Here is a tiny trained network, its code and every weight. The questions are about switching its units off for an input and a class, where a switched-off unit gives its printed mean instead of its output.

import numpy as np


def w(rows, s, z=0):
    codes = np.array(rows[::2]) - 128.0
    scale = np.full(codes.shape[1], s)
    scale[-1] = z or s
    return codes * scale


def f(y):
    return np.maximum(y, 0)


def log_softmax(a):
    a = a - a.max(-1, keepdims=True)
    return a - np.log(np.exp(a).sum(-1, keepdims=True))


def net(x, mask):
    res = np.array(x, float).reshape(1, 5) / 4 @ E
    y = f(res @ A[0][:, :-1].T + A[0][:, -1])
    res = res + np.where(mask, y, B[0][:, -1]) @ B[0][:, :-1]
    return log_softmax(res[-1] @ U[:, :-1].T + U[:, -1])


A, B = {}, {}
E = w([
[194,109,120,254,157,49,180,125],'x0',
[148,217,134,209,65,195,68,168],'x1',
[235,159,136,74,176,112,72,127],'x2',
[87,232,128,97,100,23,131,52],'x3',
[61,122,113,153,225,82,9,164],'x4',
],0.0067)
A[0] = w([
[141,194,119,179,103,169,96,147,5],'n1',
[147,110,126,168,156,96,129,127,66],'n2',
[161,124,117,167,138,94,154,125,29],'n3',
[96,124,130,81,112,158,95,130,28],'n4',
[83,105,116,151,176,101,61,132,32],'n5',
[144,89,129,133,131,151,117,148,53],'n6',
[112,130,132,135,162,110,79,138,43],'n7',
[149,137,129,117,138,119,116,141,85],'n8',
[170,108,125,198,143,79,153,134,59],'n9',
[149,47,124,145,162,199,123,156,59],'n10',
[125,132,131,122,127,114,128,133,54],'n11',
[148,130,139,147,136,112,133,120,56],'n12',
[251,142,135,67,178,103,82,127,6],'n13',
[121,58,128,76,150,77,169,108,48],'n14',
[105,118,127,155,121,117,141,126,98],'n15',
[104,177,131,105,116,67,143,117,100],'n16',
[167,135,133,107,95,148,188,112,56],'n17',
[117,51,125,70,178,77,167,111,16],'n18',
[111,192,125,109,121,70,138,105,38],'n19',
[12,88,135,171,105,129,173,134,1],'n20',
[134,93,137,143,133,161,118,133,53],'n21',
[114,155,124,123,121,102,134,99,80],'n22',
[104,140,123,68,125,174,115,139,64],'n23',
[162,127,130,116,100,134,161,115,41],'n24',
[87,117,133,152,170,103,75,137,39],'n25',
[109,184,138,125,122,89,125,97,51],'n26',
[74,108,126,149,119,137,146,121,19],'n27',
[138,185,135,184,98,167,86,126,36],'n28',
[110,136,125,92,123,160,120,121,28],'n29',
[159,64,135,137,148,181,117,132,78],'n30',
[101,121,124,65,133,144,117,130,65],'n31',
[171,134,125,101,85,147,186,109,25],'n32',
],0.017,0.0035)
B[0] = w([
[127,127,163,197,136,198,86,177,204],'n1',
[117,131,188,101,132,113,106,82,182],'n2',
[114,137,181,88,131,108,96,78,185],'n3',
[131,134,186,114,145,97,111,59,186],'n4',
[134,135,144,42,137,153,200,179,206],'n5',
[124,127,103,140,131,75,127,143,172],'n6',
[145,130,135,78,123,155,177,167,177],'n7',
[120,128,96,131,120,143,136,113,150],'n8',
[123,124,216,104,130,81,98,35,224],'n9',
[127,127,84,155,116,10,123,179,247],'n10',
[116,131,115,134,124,128,133,136,130],'n11',
[115,130,151,114,133,122,127,101,151],'n12',
[121,114,3,168,113,199,167,15,255],'n13',
[128,140,166,184,130,204,85,189,241],'n14',
[119,124,114,123,127,142,125,84,154],'n15',
[128,118,102,147,120,36,120,159,195],'n16',
[127,143,132,44,132,155,177,172,221],'n17',
[134,135,165,201,121,198,64,203,253],'n18',
[118,126,88,158,118,37,126,166,193],'n19',
[142,120,20,152,114,188,160,31,219],'n20',
[124,135,104,126,121,80,114,140,167],'n21',
[152,119,104,129,133,75,110,144,164],'n22',
[134,119,200,124,123,91,110,53,201],'n23',
[127,122,139,79,130,152,163,160,183],'n24',
[127,133,142,52,133,157,187,169,193],'n25',
[135,119,94,154,125,50,118,157,181],'n26',
[136,133,68,139,143,153,136,80,163],'n27',
[127,122,153,178,130,207,74,180,206],'n28',
[116,126,168,118,137,112,114,79,166],'n29',
[129,136,90,144,120,41,123,160,217],'n30',
[117,132,200,117,131,115,95,79,193],'n31',
[127,127,132,56,161,153,191,175,222],'n32',
],0.027,0.0098)
U = w([
[145,138,87,159,143,6,93,213,138],'0',
[138,155,189,209,175,230,33,221,247],'1',
[141,161,156,1,204,169,219,208,83],'2',
[101,144,251,91,186,92,57,28,56],'3',
[144,122,22,164,143,196,149,48,113],'4',
],0.0064,0.0015)

Each question gives the input, the list of numbers given to net, and the class t.
The units are the neurons (one row each of A and B). Each row of codes is followed by its name. A weight is (code - 128) times the scale printed after its matrix; where a second scale follows, it is the last column's (A, B and U).
mask holds one flag per neuron, in row order. A switched-off neuron (its flag False) gives its mean, the last column of its row in B, instead of its output. The means were averaged over made-up inputs and are rounded, as every weight is.
A unit's drop is (log p(t) with every unit on - log p(t) with that unit switched off) / (log p(t) with every unit on - log p(t) with every unit switched off).
The circuit of an input: a set's keep is (log p(t) with only the set's units on - log p(t) with every unit switched off) / (log p(t) with every unit on - log p(t) with every unit switched off). Starting from the 12 units with the biggest drops (on a tie, the unit counted first), units are removed one at a time, each time the one whose removal leaves the highest keep (on an exact tie, the one counted first), for as long as the keep stays at least 0.8.
units of the circuit, in order: the units of the circuit, biggest drop first
top k neurons: the k neurons with the biggest drops, biggest first
drop when u is switched off: that unit's drop, to one decimal
input [4,-7,-8,4,7], class 4: units of the circuit, in order => (n20)
input [8,0,-2,6,-8], class 2: top 3 neurons => (n32; n17; n24)
input [6,2,7,-1,1], class 4: top 4 neurons => (n13; n23; n31; n4)
input [-4,3,7,8,-2], class 0: top 2 neurons => (n19; n16)
input [7,6,-2,1,7], class 2: top 2 neurons => (n5; n25)
input [7,-4,-8,6,5], class 4: top 2 neurons => (n20; n27)
input [-5,7,8,7,-4], class 4: top 3 neurons => (n13; n10; n18)
input [2,-5,-3,4,-2], class 1: top 2 neurons => (n14; n18)
input [-1,-8,-5,-8,7], class 0: top 3 neurons => (n10; n30; n28)
input [8,-4,-1,-7,-1], class 3: top 3 neurons => (n9; n2; n3)
input [-8,-7,-4,8,-2], class 0: top 3 neurons => (n19; n16; n26)
input [-8,-8,1,-5,1], class 1: top 4 neurons => (n18; n14; n9; n3)
input [-5,4,-7,4,7], class 2: top 4 neurons => (n5; n13; n25; n7)
input [7,-4,3,1,1], class 3: units of the circuit, in order => (n9)
input [3,-4,-6,5,-8], class 2: top 2 neurons => (n32; n17)
input [1,8,4,8,-4], class 0: top 3 neurons => (n19; n26; n16)
input [7,3,6,-5,3], class 3: drop when n2 is switched off => 0.2
input [-4,1,2,-2,-3], class 3: drop when n5 is switched off => 0.3
input [-6,0,5,-1,6], class 2: drop when n7 is switched off => 1.9
input [0,-7,8,-5,-7], class 4: drop when n5 is switched off => 0.3
input [4,-8,6,4,-8], class 1: units of the circuit, in order => (n14)
